[[22 61 21]
 [24 18 27]
 [40 40 15]]
->
[[61 21]
 [18 27]]

[[ 63 -11  18]
 [ 61 -10  18]
 [ 23  -1 -41]]
->
[[-11  18]
 [-10  18]]

[[ 23  11  13 -11]
 [  3 -71 -71 -40]
 [  1  -1   1  -2]
 [  0 -18 -36  -5]
 [ -1  -1  -1  -1]]
->
[[ 11  13]
 [-71 -71]]

[[ 55 -20 -63 -66  22]
 [ 23  21  -5  -7  65]]
->
[[-20 -63]
 [ 21  -5]]

[[ 16 -14  18   5   2]
 [-59  10 -19   5  19]
 [  0  17   0   5 -20]]
->
[[-14  18]
 [ 10 -19]]

[[-47 -70  11 -66]
 [-40 -30 -28 -28]]
->
[[-70  11]
 [-30 -28]]

[[-72  58  55 -32]
 [-65  51  71 -26]]
->
[[58 55]
 [51 71]]

[[  3 -30 -21]
 [ 20 -26 -38]
 [ -9 -57  29]
 [ 39  14  15]]
->
[[-30 -21]
 [-26 -38]]
---
[[ 61   2 -27 -12]
 [ -6 -14  -8 -15]]
->
[[ 61   2]
 [ -6 -14]]

[[ 48  44  18  51]
 [ 54  45  -1  61]
 [ 45  56 -25  55]
 [ 55   5  35  45]
 [ 61  42   2  53]]
->
[[48 44]
 [54 45]]

[[-42 -51  53]
 [-47 -39  46]
 [-49 -38  36]
 [-53 -35  48]
 [ 51  38 -48]]
->
[[-42 -51]
 [-47 -39]]

[[-49 -42  52 -48]
 [-44 -38  56 -49]]
->
[[-49 -42]
 [-44 -38]]

[[-67 -67 -67]
 [-61 -68 -64]
 [-64 -69 -65]
 [-76 -66 -62]]
->
[[-67 -67]
 [-61 -68]]

[[ 61 -49 -48]
 [-16  61  72]
 [ 35  44  -3]
 [ 56 -33 -24]
 [-18  16  27]]
->
[[ 61 -49]
 [-16  61]]

[[ -1  53   3 -22  -2]
 [  1 -16   0  17   1]
 [  0 -10   0  14  -4]
 [  1  54   3 -22   1]
 [ -1  41   4 -15   0]]
->
[[ -1  53]
 [  1 -16]]
---
[[-68  -6 -59  -9  15 -19   0]
 [-71  -1 -64  -2  26 -20  10]
 [-74  -3 -65  -5  22 -21   6]
 [ -5  -9   0 -11 -13  -1 -15]
 [-74  -3 -65  -6  22 -21   6]
 [-74  -3 -65  -5  22 -21   6]
 [-54   4 -51   3  27 -15  15]
 [-73  -1 -65  -3  25 -20   9]
 [-54   4 -51   3  27 -15  15]
 [-74  -2 -66  -5  23 -21   7]
 [ 74   2  66   3 -24  20  -8]]
->
[[ -8  20 -24   3  66   2  74]
 [  7 -21  23  -5 -66  -2 -74]
 [ 15 -15  27   3 -51   4 -54]
 [  9 -20  25  -3 -65  -1 -73]
 [ 15 -15  27   3 -51   4 -54]
 [  6 -21  22  -5 -65  -3 -74]
 [  6 -21  22  -6 -65  -3 -74]
 [-15  -1 -13 -11   0  -9  -5]
 [  6 -21  22  -5 -65  -3 -74]
 [ 10 -20  26  -2 -64  -1 -71]
 [  0 -19  15  -9 -59  -6 -68]]

[[ -8  29 -31  28  51  72 -27  48 -31 -17]
 [ -9  28 -32  26  51  71 -25  47 -32 -14]
 [ -4 -23  30 -40 -32 -72  27 -48  18  27]
 [ -9  29 -32  27  52  73 -27  48 -32 -16]
 [ -4 -23  30 -41 -31 -71  27 -47  18  26]
 [  8 -21  30 -34 -31 -48  14 -23  13  15]
 [ -4 -23  30 -40 -32 -72  27 -48  18  27]]
->
[[ 27  18 -48  27 -72 -32 -40  30 -23  -4]
 [ 15  13 -23  14 -48 -31 -34  30 -21   8]
 [ 26  18 -47  27 -71 -31 -41  30 -23  -4]
 [-16 -32  48 -27  73  52  27 -32  29  -9]
 [ 27  18 -48  27 -72 -32 -40  30 -23  -4]
 [-14 -32  47 -25  71  51  26 -32  28  -9]
 [-17 -31  48 -27  72  51  28 -31  29  -8]]

[[-28  60  20  15   7]
 [ -7  14  -4  -3   3]
 [ 13   1 -12 -10   7]
 [  7  30  24  22  -2]
 [ -9  36 -22 -30  26]
 [ -9 -40  48  37 -12]
 [-27   1  -7  -6  12]
 [ -7  18 -19 -23  -1]
 [-14  52   9   4  14]
 [-20  27  -1  -2   3]
 [-32  -1  -3  -1   0]
 [  4  28   1   7   7]]
->
[[  7   7   1  28   4]
 [  0  -1  -3  -1 -32]
 [  3  -2  -1  27 -20]
 [ 14   4   9  52 -14]
 [ -1 -23 -19  18  -7]
 [ 12  -6  -7   1 -27]
 [-12  37  48 -40  -9]
 [ 26 -30 -22  36  -9]
 [ -2  22  24  30   7]
 [  7 -10 -12   1  13]
 [  3  -3  -4  14  -7]
 [  7  15  20  60 -28]]

[[  1   6   1  -3]
 [  8  62  36 -53]
 [  3  24   8 -13]]
->
[[-13   8  24   3]
 [-53  36  62   8]
 [ -3   1   6   1]]

[[ -7  56  12  23]
 [-63 -17  14 -71]
 [ 10  44  -8 -38]
 [ -9 -54 -27  27]
 [-19 -73 -12 -25]
 [  4   6 -26  -7]
 [-45  59   4  34]
 [ 24 -10 -23  14]
 [ 11  -7   2  32]]
->
[[ 32   2  -7  11]
 [ 14 -23 -10  24]
 [ 34   4  59 -45]
 [ -7 -26   6   4]
 [-25 -12 -73 -19]
 [ 27 -27 -54  -9]
 [-38  -8  44  10]
 [-71  14 -17 -63]
 [ 23  12  56  -7]]

[[-28 -19]
 [  7 -13]
 [ 75  29]
 [-30   8]
 [ 13 -12]]
->
[[-12  13]
 [  8 -30]
 [ 29  75]
 [-13   7]
 [-19 -28]]

[[-60 -38 -40   8 -15]
 [  8   5  13 -32  51]
 [-12  -5  -3 -59  29]]
->
[[ 29 -59  -3  -5 -12]
 [ 51 -32  13   5   8]
 [-15   8 -40 -38 -60]]

[[ 12 -17 -23 -26 -10 -21]
 [-10  -1   9  16 -24  -6]
 [-46  -4 -46 -23  14 -26]
 [-12  -1  11  18 -28  -8]
 [-26   3  -7   7  -3  -7]
 [-24  17  -5   3  39  15]
 [ 62  -8  47  18 -41  14]
 [ 19 -11  -1  -7 -18 -10]]
->
[[-10 -18  -7  -1 -11  19]
 [ 14 -41  18  47  -8  62]
 [ 15  39   3  -5  17 -24]
 [ -7  -3   7  -7   3 -26]
 [ -8 -28  18  11  -1 -12]
 [-26  14 -23 -46  -4 -46]
 [ -6 -24  16   9  -1 -10]
 [-21 -10 -26 -23 -17  12]]

[[-23 -48 -52  37  -5  27  -5  -5  20]
 [-34 -21   3 -55 -32 -12 -59  25 -53]
 [ -5   8 -22 -21  20  44 -35  14  37]]
->
[[ 37  14 -35  44  20 -21 -22   8  -5]
 [-53  25 -59 -12 -32 -55   3 -21 -34]
 [ 20  -5  -5  27  -5  37 -52 -48 -23]]
---
[[-25   0  25  11]
 [ 16  -9  42 -16]
 [  5  25  44  64]
 [-27  -2  -5  28]
 [ 18 -18  35 -10]]
->
[[ 0 25]
 [-9 42]]

[[  2  -1  23  -5   7]
 [ -4   0  75 -17  15]
 [ -1  13   2   4  40]]
->
[[-1 23]
 [ 0 75]]

[[ 15 -62 -56 -36]
 [-26  51 -20  -6]]
->
[[-62 -56]
 [ 51 -20]]

[[ 10  -7   1   4]
 [-40   1   9  13]
 [ 25  -6 -66  -3]
 [ 37   2   5  -6]
 [-39  -6  39   5]]
->
[[-7  1]
 [ 1  9]]

[[ 12   9  71]
 [ 43   0 -58]
 [ -3  18 -38]]
->
[[  9  71]
 [  0 -58]]

[[ 67 -38 -23  34]
 [-37  -9 -26 -50]
 [-37   5  11 -37]]
->
[[-38 -23]
 [ -9 -26]]
---
[[  6  -3   3]
 [-43  43 -74]]
->
[[ -3   3]
 [ 43 -74]]

[[-44  33 -45  25]
 [-27 -42  32   9]
 [  8  68  -2   2]
 [ 25  75  19  23]
 [-44  -8  -1 -26]]
->
[[ 33 -45]
 [-42  32]]

[[-16   2  -4]
 [-26 -20  21]
 [-11   0 -35]
 [  1  27 -43]
 [-64 -41   7]]
->
[[  2  -4]
 [-20  21]]

[[-50 -64  27 -55]
 [-46 -64  49 -46]
 [ 13  44 -40 -24]
 [-41 -68  25 -28]
 [ 21  13 -28  57]]
->
[[-64  27]
 [-64  49]]

[[ -8   6  11  -9]
 [  9  -7   6 -59]
 [ 11  10  20 -10]]
->
[[ 6 11]
 [-7  6]]

[[ 25  61  51  -4]
 [ 24  22  29  40]
 [-47 -48 -44 -24]
 [ 34 -43   0  56]
 [-14 -38 -22  25]]
->
[[61 51]
 [22 29]]

[[  5 -46  72]
 [ 35  -9  41]
 [ 50 -31   3]
 [ 26 -12  35]]
->
[[-46  72]
 [ -9  41]]
